Below is a small trained network, with its code and all its weights. Each question gives an input and a class and asks what happens when units are switched off, that is, made to give their printed mean instead of their output.

import numpy as np


def w(rows, s, z=0):
    codes = np.array(rows[::2]) - 128.0
    scale = np.full(codes.shape[1], s)
    scale[-1] = z or s
    return codes * scale


def f(y):
    return np.maximum(y, 0)


def log_softmax(a):
    a = a - a.max(-1, keepdims=True)
    return a - np.log(np.exp(a).sum(-1, keepdims=True))


def net(x, mask):
    res = np.array(x, float).reshape(1, 5) / 4 @ E
    y = f(res @ A[0][:, :-1].T + A[0][:, -1])
    res = res + np.where(mask, y, B[0][:, -1]) @ B[0][:, :-1]
    return log_softmax(res[-1] @ U[:, :-1].T + U[:, -1])


A, B = {}, {}
E = w([
[15,95,53,98],'x0',
[102,254,165,91],'x1',
[130,133,130,129],'x2',
[188,149,53,39],'x3',
[128,127,131,131],'x4',
],0.0081)
A[0] = w([
[137,30,80,117,176],'neuron 0',
[125,132,140,50,141],'neuron 1',
[43,229,140,85,196],'neuron 2',
[153,72,45,173,105],'neuron 3',
[72,116,80,71,38],'neuron 4',
[211,136,115,86,67],'neuron 5',
[165,249,170,102,16],'neuron 6',
[80,118,225,223,66],'neuron 7',
[222,152,171,205,76],'neuron 8',
[114,194,116,139,85],'neuron 9',
[57,147,61,145,42],'neuron 10',
[79,196,110,88,109],'neuron 11',
[97,133,147,236,93],'neuron 12',
[174,115,226,137,48],'neuron 13',
[151,104,112,161,248],'neuron 14',
[230,154,109,131,64],'neuron 15',
[144,78,119,120,253],'neuron 16',
],0.011,0.0039)
B[0] = w([
[152,147,177,140,242],'neuron 0',
[189,114,142,124,174],'neuron 1',
[168,116,161,183,254],'neuron 2',
[108,134,178,158,208],'neuron 3',
[59,91,101,76,193],'neuron 4',
[94,106,91,52,178],'neuron 5',
[111,92,180,152,207],'neuron 6',
[163,109,87,12,215],'neuron 7',
[65,95,122,165,205],'neuron 8',
[125,96,157,170,164],'neuron 9',
[61,84,121,127,183],'neuron 10',
[160,117,153,155,198],'neuron 11',
[168,143,143,60,187],'neuron 12',
[75,83,84,141,180],'neuron 13',
[165,173,151,195,196],'neuron 14',
[78,88,117,83,182],'neuron 15',
[146,153,175,170,209],'neuron 16',
],0.011,0.0079)
U = w([
[37,82,108,109,126],'0',
[174,199,239,183,89],'1',
[129,149,136,26,207],'2',
[126,220,203,113,253],'3',
[148,160,160,160,153],'4',
[171,254,107,82,3],'5',
],0.0091,0.0046)

Each question gives the input, the list of numbers given to net, and the class t.
The units are the neurons (one row each of A and B). Each row of codes is followed by its name. A weight is (code - 128) times the scale printed after its matrix; where a second scale follows, it is the last column's (A, B and U).
mask holds one flag per neuron, in row order. A switched-off neuron (its flag False) gives its mean, the last column of its row in B, instead of its output. The means were averaged over made-up inputs and are rounded, as every weight is.
A unit's drop is (log p(t) with every unit on - log p(t) with that unit switched off) / (log p(t) with every unit on - log p(t) with every unit switched off).
The circuit of an input: a set's keep is (log p(t) with only the set's units on - log p(t) with every unit switched off) / (log p(t) with every unit on - log p(t) with every unit switched off). Starting from the 12 units with the biggest drops (on a tie, the unit counted first), units are removed one at a time, each time the one whose removal leaves the highest keep (on an exact tie, the one counted first), for as long as the keep stays at least 0.8.
units of the circuit, in order: the units of the circuit, biggest drop first
most important unit: the unit with the biggest drop
top k neurons: the k neurons with the biggest drops, biggest first
drop of u: that unit's drop, to one decimal
input [-8,3,-8,-8,-8], class 0: units of the circuit, in order	neuron 8; neuron 13
input [-5,4,-2,8,-1], class 2: most important unit	neuron 5
input [7,-8,-7,5,-2], class 1: units of the circuit, in order	neuron 0; neuron 16
input [1,-2,-2,-6,-3], class 2: units of the circuit, in order	neuron 7; neuron 12
input [-8,-5,-7,0,2], class 0: units of the circuit, in order	neuron 8; neuron 13
input [-4,3,1,4,-2], class 0: top 3 neurons	neuron 15; neuron 5; neuron 0
input [4,8,3,8,-1], class 1: top 2 neurons	neuron 2; neuron 11
input [-4,2,3,7,7], class 2: top 2 neurons	neuron 5; neuron 15
input [-2,-6,-1,-7,-2], class 2: top 3 neurons	neuron 7; neuron 12; neuron 2
input [5,4,4,-8,-8], class 2: top 2 neurons	neuron 7; neuron 12
input [-6,-2,-2,-4,2], class 0: top 2 neurons	neuron 8; neuron 13
input [4,8,2,5,4], class 1: top 2 neurons	neuron 2; neuron 11
input [1,-7,4,6,-1], class 1: drop of neuron 16	0.2
input [1,-7,-5,5,6], class 1: drop of neuron 14	0.1
input [6,-8,3,6,4], class 1: most important unit	neuron 0
input [-8,-7,-6,-1,-1], class 0: drop of neuron 15	0.3
input [-8,5,6,6,8], class 0: drop of neuron 5	0.1
